Below is a small trained network, with its code and all its weights. Each question gives an input and a class and asks what happens when units are switched off, that is, made to give their printed mean instead of their output.

import numpy as np


def w(rows, s, z=0):
    codes = np.array(rows[::2]) - 128.0
    scale = np.full(codes.shape[1], s)
    scale[-1] = z or s
    return codes * scale


def f(y):
    return np.maximum(y, 0)


def log_softmax(a):
    a = a - a.max(-1, keepdims=True)
    return a - np.log(np.exp(a).sum(-1, keepdims=True))


def net(x, mask):
    res = np.array(x, float).reshape(1, 7) / 4 @ E
    y = f(res @ A[0][:, :-1].T + A[0][:, -1])
    res = res + np.where(mask, y, B[0][:, -1]) @ B[0][:, :-1]
    return log_softmax(res[-1] @ U[:, :-1].T + U[:, -1])


A, B = {}, {}
E = w([
[204,118,87,186],'x0',
[113,135,111,140],'x1',
[162,226,137,95],'x2',
[131,125,130,127],'x3',
[131,124,133,124],'x4',
[124,148,198,245],'x5',
[152,114,157,115],'x6',
],0.011)
A[0] = w([
[153,103,130,84,66],'neuron 0',
[117,125,99,80,72],'neuron 1',
[96,137,135,119,255],'neuron 2',
[152,130,145,135,169],'neuron 3',
[83,37,99,152,52],'neuron 4',
[115,189,177,167,54],'neuron 5',
[122,134,90,101,59],'neuron 6',
[93,102,192,227,104],'neuron 7',
[189,116,128,73,101],'neuron 8',
[129,84,100,96,44],'neuron 9',
[26,134,180,60,155],'neuron 10',
[178,201,112,75,134],'neuron 11',
[124,49,123,160,105],'neuron 12',
[107,137,213,184,85],'neuron 13',
[140,127,173,175,68],'neuron 14',
[196,85,129,129,118],'neuron 15',
[80,152,70,148,238],'neuron 16',
[142,122,119,104,53],'neuron 17',
[142,173,101,138,202],'neuron 18',
[144,127,60,191,187],'neuron 19',
[43,118,134,144,206],'neuron 20',
[108,5,150,157,60],'neuron 21',
[153,97,149,135,205],'neuron 22',
[182,98,186,106,175],'neuron 23',
[167,122,53,133,148],'neuron 24',
[168,189,141,117,101],'neuron 25',
],0.013,0.0058)
B[0] = w([
[88,102,82,136,161],'neuron 0',
[88,105,111,98,185],'neuron 1',
[185,95,188,101,210],'neuron 2',
[98,114,183,85,162],'neuron 3',
[49,250,183,211,201],'neuron 4',
[77,133,46,90,181],'neuron 5',
[98,86,91,154,163],'neuron 6',
[122,82,62,60,254],'neuron 7',
[106,144,99,150,188],'neuron 8',
[62,120,102,97,168],'neuron 9',
[253,169,75,162,253],'neuron 10',
[26,136,157,179,233],'neuron 11',
[120,248,173,170,200],'neuron 12',
[116,104,19,73,216],'neuron 13',
[87,113,57,87,180],'neuron 14',
[224,173,111,107,177],'neuron 15',
[149,34,174,132,215],'neuron 16',
[67,106,12,134,141],'neuron 17',
[127,144,231,126,195],'neuron 18',
[190,140,153,29,224],'neuron 19',
[219,122,204,82,213],'neuron 20',
[79,236,126,139,223],'neuron 21',
[100,96,170,87,186],'neuron 22',
[136,31,223,70,174],'neuron 23',
[169,124,131,108,206],'neuron 24',
[62,153,155,204,179],'neuron 25',
],0.0062,0.0092)
U = w([
[138,112,148,146,224],'0',
[51,177,149,215,96],'1',
[66,56,7,159,29],'2',
[148,80,158,162,209],'3',
[241,141,135,142,2],'4',
[143,87,152,171,177],'5',
[136,65,167,157,145],'6',
],0.011,0.0065)

Each question gives the input, the list of numbers given to net, and the class t.
The units are the neurons (one row each of A and B). Each row of codes is followed by its name. A weight is (code - 128) times the scale printed after its matrix; where a second scale follows, it is the last column's (A, B and U).
mask holds one flag per neuron, in row order. A switched-off neuron (its flag False) gives its mean, the last column of its row in B, instead of its output. The means were averaged over made-up inputs and are rounded, as every weight is.
A unit's drop is (log p(t) with every unit on - log p(t) with that unit switched off) / (log p(t) with every unit on - log p(t) with every unit switched off).
The circuit of an input: a set's keep is (log p(t) with only the set's units on - log p(t) with every unit switched off) / (log p(t) with every unit on - log p(t) with every unit switched off). Starting from the 12 units with the biggest drops (on a tie, the unit counted first), units are removed one at a time, each time the one whose removal leaves the highest keep (on an exact tie, the one counted first), for as long as the keep stays at least 0.8.
circuit, biggest first: the units of the circuit, biggest drop first
unit that matters most: the unit with the biggest drop
top k neurons: the k neurons with the biggest drops, biggest first
drop when u is switched off: that unit's drop, to one decimal
input [-5,-8,8,3,-6,0,1], class 1: unit that matters most => neuron 11
input [5,-7,-7,6,4,-2,-5], class 1: circuit, biggest first => (neuron 4; neuron 21)
input [-3,-6,6,5,0,0,-4], class 1: circuit, biggest first => (neuron 11; neuron 25)
input [5,1,-7,0,4,0,4], class 1: top 3 neurons => (neuron 4; neuron 21; neuron 12)
input [5,-1,5,-6,6,-7,-6], class 2: circuit, biggest first => (neuron 20; neuron 11)
input [-8,5,6,4,2,8,-6], class 2: top 3 neurons => (neuron 5; neuron 13; neuron 7)
input [-7,1,1,0,3,0,-5], class 4: circuit, biggest first => (neuron 10; neuron 20)
input [-4,-6,-3,-4,6,7,-2], class 2: circuit, biggest first => (neuron 13; neuron 7)
input [-2,7,-8,-1,-8,4,4], class 1: top 2 neurons => (neuron 4; neuron 21)
input [-6,-3,-8,0,8,3,-3], class 1: top 4 neurons => (neuron 4; neuron 21; neuron 12; neuron 19)
input [-4,7,-7,-1,-8,8,-1], class 2: top 3 neurons => (neuron 7; neuron 13; neuron 14)
input [7,-1,-4,-3,-2,3,3], class 4: circuit, biggest first => (neuron 15; neuron 19)
input [-3,4,-1,-2,-3,6,1], class 2: top 3 neurons => (neuron 13; neuron 7; neuron 5)
input [5,5,-6,-2,3,0,-5], class 1: circuit, biggest first => (neuron 4)
input [-2,4,6,4,5,-2,6], class 1: top 2 neurons => (neuron 11; neuron 25)
input [-1,8,-4,7,5,8,4], class 2: circuit, biggest first => (neuron 7; neuron 13)
input [4,-2,-8,4,-5,-3,7], class 1: top 3 neurons => (neuron 4; neuron 21; neuron 12)
input [-8,0,-4,0,2,4,-6], class 4: top 3 neurons => (neuron 10; neuron 20; neuron 11)
input [8,0,1,4,-6,-8,6], class 2: drop when neuron 9 is switched off => 0.2
input [-8,6,-5,-4,-2,-7,4], class 4: circuit, biggest first => (neuron 10)
input [-8,-2,-2,2,7,-2,-6], class 4: drop when neuron 10 is switched off => 0.6
input [2,6,5,-1,3,6,5], class 2: drop when neuron 12 is switched off => 0.1
